[[473 302 405 560 603 855 209]
 [193 226 588 237 485 402 622]
 [149 434 635 747 301 334 262]] out 434

[[-316 -316 -457  943]
 [  22   22 -507 -102]
 [-100 -100  105   59]] out -100

[[7 4 5 2 9 2 2]
 [3 5 3 4 5 7 7]
 [6 4 5 3 8 4 4]] out 4

[[ -1 -38 -31 -15  -9  -6]
 [ -3 -30 -26 -13  -9  -6]
 [ 17  28  12 -20 -37 -13]] out 28

[[112 108 111 111 108 114]
 [106 103 107 106 110 111]
 [155  26  63 144  78 195]] out 26

[[-586 -143 -255 -923]
 [ -83  271 -209  423]
 [-367 -535 -237  558]] out -535

[[ 16 -29  11  30 -27   2  40]
 [ -9 -20  -8 -29  -4   3  -2]
 [-29  37  -8  16  -8  28 -25]] out 37

[[5 5 5 5 6 7]
 [5 5 5 6 8 5]
 [5 5 5 6 5 2]] out 5
---
[[ 0.116  0.107  0.153 -0.038 -0.231 -0.135 -0.166]
 [ 0.180  0.116  0.107  0.153 -0.038 -0.231 -0.135]
 [ 0.069  0.180  0.116  0.107  0.153 -0.038 -0.231]] value 0.180

[ 14.0   3.3   9.8 -12.9  14.5] value 3.3

[ 0.085  0.163 -0.117 -0.040 -0.084] value 0.163

[[ 1.76 -1.49 -1.59  0.60 -2.25 -1.30]
 [-1.39 -1.49 -0.93  0.94 -1.70 -1.19]] value -1.49

[-0.89  1.50  0.52  0.05 -1.49 -0.57  0.13] value 1.50

[ -74.23 -108.41  114.18  154.15   18.93] value -108.41

[  72.486 -162.963   94.789   86.723] value -162.963

[ -67.5 -162.7  112.8  -30.4] value -162.7
---
[[-42.8 -65.2  35.0   5.9 -58.8 -29.8 -12.1]
 [ 17.3 -39.7  38.3  -5.8  14.3  35.9 -32.6]
 [ -8.5 -62.6  37.2 -46.7  41.5  56.9 -43.8]] ==> -65.2

[[ 34.8  24.6  60.0 -83.6 -88.4 -30.2]
 [-45.9  -8.8  40.7  58.7 -60.8  -1.5]
 [ 35.5  24.3  59.4 -87.0 -89.1 -31.1]] ==> 24.6

[[ 83.6 -42.9  21.1   8.0  35.4]
 [ 23.0  -9.1  19.3  46.1  13.3]
 [ 20.4  -6.8  17.1  48.4  12.8]] ==> -42.9

[[  9.9 -74.4 -42.7 -16.1]
 [-50.1   4.3  -3.5   3.6]
 [-81.9  19.2   2.4  -0.7]] ==> -74.4

[[  0.0  -0.1   2.5   8.4 -74.2 -43.6  -1.8]
 [ 15.5 -81.6 -31.3  -0.3   2.9  -2.6  -1.8]
 [  0.0  -0.1  -0.3   5.5 -65.1 -51.8  -1.8]] ==> -0.1

[[ 23.5  49.0  34.0  -9.0]
 [ 37.8  59.7 -11.4  54.0]
 [ 51.4  34.7 -54.5  78.7]] ==> 49.0

[[ 14.0  16.0  -6.2 -16.9  -6.7 -32.0 -16.0]
 [ 28.4  29.7   9.3  -0.3   0.0  -2.2   8.3]
 [-69.4  11.5 -39.6  40.8  10.0  39.6  28.6]] ==> 16.0

[[-33.6 -47.0 -76.5 -46.1 -41.8]
 [-48.2 -60.6 -52.1 -60.8 -51.6]
 [-46.5 -45.2 -22.7 -39.7 -47.1]] ==> -47.0
---
[[ -8.1  14.2   9.8 -19.3 -14.1 -15.3]
 [-32.5  52.6  10.5 -37.8 -17.5 -71.3]
 [  3.8  13.5  -4.1  -8.3 -11.5  -6.6]] Out: -15.3

[[ 59.0  18.5  53.9 -40.9  13.3   1.5  48.3]
 [-35.5 -54.4 -48.5  41.0   2.5 -17.0 -51.7]
 [ 64.0 -49.3  24.3 -14.2  25.8 -29.2  13.2]] Out: 48.3

[[ 52.3 -54.9  18.2 -20.2]
 [-10.0   5.6 -27.0 -43.5]
 [ -7.7  27.0   2.8 -65.1]] Out: -20.2

[[-11.7  -2.8 -28.4  15.1 -16.8 -26.1  -1.7]
 [ 19.2 -74.7   8.8 -16.7   7.3   4.3  23.2]
 [ 22.2 -19.7  -8.0 -53.9  10.8  34.1  26.3]] Out: -1.7

[[-48.4 -16.8  -2.5 -14.0  36.1 -16.1]
 [-18.0   5.8  76.4 -13.5 -50.9   8.9]
 [-53.4 -12.4   1.0 -32.6  13.2 -18.1]] Out: -16.1

[[-25.2   7.3 -35.6  28.9 -60.4]
 [ -0.8   2.4  58.6  26.7  19.6]
 [-57.4  -2.5 -63.9 -28.8  -6.2]] Out: -60.4

[[-70.5 -24.9 -10.3  51.0]
 [ 33.0   2.1  57.7   8.2]
 [ 19.4   4.8   6.8  51.3]] Out: 51.0
---
 107.8  -118.6    85.4  -148.1    61.2
   5.5   -55.8   167.5  -152.5   -39.7
 139.2  -117.6   -33.9  -142.5   108.4
Out: 167.5

  46.07  -108.87   -51.06   -68.55   -53.46   -53.21
 -35.34  -131.17   -18.08   -88.81  -104.23   -43.66
 -74.94    33.73   136.75   -58.30  -148.93  -113.42
Out: -88.81

 163.534  -109.257  -124.013    50.306    39.636
 -73.718   128.814   -80.309    90.051   184.055
 -68.245   132.773   -79.705    95.166   184.241
Out: -80.309

-1.697   0.490   0.973  -1.615
 1.253  -1.061  -0.509  -0.465
-0.835  -0.355  -0.899  -0.071
Out: -1.061

-1.12  -0.55  -0.37  -1.53
-1.12   0.49   0.30   1.57
-1.12  -0.17  -0.13  -0.41
Out: 0.49

-0.002   0.050  -0.017   0.132   0.008   0.022   0.047
-0.072  -0.044  -0.080   0.161   0.008   0.025   0.141
 0.150  -0.003   0.154   0.045   0.017  -0.131   0.196
Out: 0.008
---
[[-40  15  37  -8 -38  -5]
 [ 28  22   8  41  46  34]] ⇒ 46, 41

[629 206 688 829 317] ⇒ 829, 688

[[ -3  -4  -3  31 -25 -11]
 [ 23  12  25  28  15  15]
 [ 15  26  11 -15   9  27]] ⇒ 31, 28

[5153 4360 5142 9397 2313 3831] ⇒ 9397, 5153

[616 682 790  95 276 399 331] ⇒ 790, 682

[ 178 -636  899 -492] ⇒ 899, 178

[8842 3394 2917 8549 4550 8364] ⇒ 8842, 8549

[ 43 329 749 348] ⇒ 749, 348
---
[-64.1  54.2 -45.0  30.4 -13.4  -5.9] | -64.1
[-15.3  -0.3 -41.5 -28.3  65.0  46.2] | -15.3
[ 0.4 60.8 87.8 83.2] | 0.4
[-33.6  86.5 -84.2  17.4 -12.6] | -33.6
[ 56.6 -10.3  10.4  21.6  20.0  74.6] | 56.6
[ 6.3 -0.4 46.0 32.7 50.7 64.0] | 6.3
[-23.5  79.4  83.0  89.9  44.3 -44.7] | -23.5
---
[[-15 -28  23 -21  10   0]
 [-20  -9  25 -11  -5  29]
 [-16 -28  23 -20   9   1]] Out: 0, -16

[388 231 633 832 654 574] Out: 574, 388

[6709 1590 7793 9219 9659 8247] Out: 8247, 6709

[[5 5 5 1 5]
 [8 3 7 5 6]
 [8 6 5 5 6]] Out: 5, 8

[[4 1 9 6 7 5]
 [5 9 3 5 6 7]
 [0 6 6 4 4 4]] Out: 5, 0

[[-571  484 -802 -384  634 -412]
 [ 179 -208  -69  445 -844  541]
 [ 672  -91  -55  360 -379 -379]] Out: -412, 672

[-24  37 -49 -27] Out: -27, -24

[-859  689 -482 -686 -360  506 -335] Out: -335, -859

[[52 94 44 39 42]
 [72 84 74 46 47]
 [73 37 36 14 34]] Out: 42, 73
